Here is a tiny trained network, its code and every weight. The questions are about switching its units off for an input and a class, where a switched-off unit gives its printed mean instead of its output.

import numpy as np


def w(rows, s, z=0):
    codes = np.array(rows[::2]) - 128.0
    scale = np.full(codes.shape[1], s)
    scale[-1] = z or s
    return codes * scale


def f(y):
    return y / 2 * (1 + np.tanh(0.7978845608 * (y + 0.044715 * y**3)))


def log_softmax(a):
    a = a - a.max(-1, keepdims=True)
    return a - np.log(np.exp(a).sum(-1, keepdims=True))


def net(x, mask):
    res = np.array(x, float).reshape(1, 3) / 4 @ E
    y = f(res @ A[0][:, :-1].T + A[0][:, -1])
    res = res + np.where(mask, y, B[0][:, -1]) @ B[0][:, :-1]
    return log_softmax(res[-1] @ U[:, :-1].T + U[:, -1])


A, B = {}, {}
E = w([
[216,186,83,63,74],'x0',
[45,142,6,131,139],'x1',
[162,211,128,185,190],'x2',
],0.011)
A[0] = w([
[153,190,129,94,89,80],'N0',
[146,216,115,174,176,79],'N1',
[132,206,160,157,179,63],'N2',
[73,95,196,156,165,63],'N3',
[147,151,114,76,55,115],'N4',
[169,121,101,134,95,65],'N5',
[122,50,103,73,77,100],'N6',
[146,168,114,89,98,171],'N7',
[163,180,117,86,108,50],'N8',
[77,154,57,96,143,16],'N9',
[185,123,251,96,128,1],'N10',
[83,91,164,79,58,46],'N11',
],0.014,0.009)
B[0] = w([
[84,62,97,184,162,187],'N0',
[211,77,98,123,40,207],'N1',
[173,53,71,122,65,191],'N2',
[93,27,90,161,187,231],'N3',
[106,88,118,171,189,230],'N4',
[73,67,61,134,109,143],'N5',
[218,87,157,114,63,254],'N6',
[71,92,215,173,164,220],'N7',
[78,77,96,170,122,175],'N8',
[85,201,13,37,130,183],'N9',
[84,189,9,13,150,252],'N10',
[193,96,87,147,76,214],'N11',
],0.012,0.0084)
U = w([
[254,84,114,144,25,103],'0',
[47,60,116,220,209,104],'1',
[77,216,60,18,143,127],'2',
[153,183,221,156,152,251],'3',
[135,219,190,160,134,106],'4',
[108,215,239,125,99,105],'5',
[129,210,219,149,119,101],'6',
],0.011,0.028)

Each question gives the input, the list of numbers given to net, and the class t.
The units are the neurons (one row each of A and B). Each row of codes is followed by its name. A weight is (code - 128) times the scale printed after its matrix; where a second scale follows, it is the last column's (A, B and U).
mask holds one flag per neuron, in row order. A switched-off neuron (its flag False) gives its mean, the last column of its row in B, instead of its output. The means were averaged over made-up inputs and are rounded, as every weight is.
A unit's drop is (log p(t) with every unit on - log p(t) with that unit switched off) / (log p(t) with every unit on - log p(t) with every unit switched off).
The circuit of an input: a set's keep is (log p(t) with only the set's units on - log p(t) with every unit switched off) / (log p(t) with every unit on - log p(t) with every unit switched off). Starting from all 12 units, units are removed one at a time, each time the one whose removal leaves the highest keep (on an exact tie, the one counted first), for as long as the keep stays at least 0.8.
units of the circuit, in order: the units of the circuit, biggest drop first
most important unit: the unit with the biggest drop
k most important neurons: the k neurons with the biggest drops, biggest first
drop when u is switched off: that unit's drop, to one decimal
input [6,-6,1], class 1: most important unit => N0
input [4,-1,-3], class 1: units of the circuit, in order => (N4 N1)
input [-1,3,4], class 0: 2 most important neurons => (N1 N10)
input [-3,-3,-2], class 3: 2 most important neurons => (N4 N0)
input [-3,3,-3], class 3: 2 most important neurons => (N10 N1)
input [-5,8,6], class 2: 2 most important neurons => (N9 N6)
input [-1,7,-6], class 2: 2 most important neurons => (N9 N1)
input [-2,-7,7], class 0: 3 most important neurons => (N2 N1 N9)
input [-6,-5,-8], class 0: 2 most important neurons => (N11 N6)
input [7,7,3], class 1: 3 most important neurons => (N7 N10 N0)
input [4,-6,-5], class 2: 2 most important neurons => (N10 N1)
input [3,-3,2], class 3: 2 most important neurons => (N3 N9)
input [-6,0,6], class 0: 4 most important neurons => (N1 N2 N7 N4)
input [-1,4,7], class 0: most important neuron => (N1)
input [6,7,-7], class 0: 2 most important neurons => (N6 N10)
input [7,7,1], class 1: 2 most important neurons => (N7 N10)
input [-3,4,2], class 2: drop when N10 is switched off => -0.1
input [6,-6,-1], class 1: drop when N8 is switched off => 0.1
input [-8,-2,-8], class 0: drop when N6 is switched off => 0.9
input [-7,6,-8], class 0: most important unit => N6
input [-5,8,3], class 2: drop when N9 is switched off => 0.4
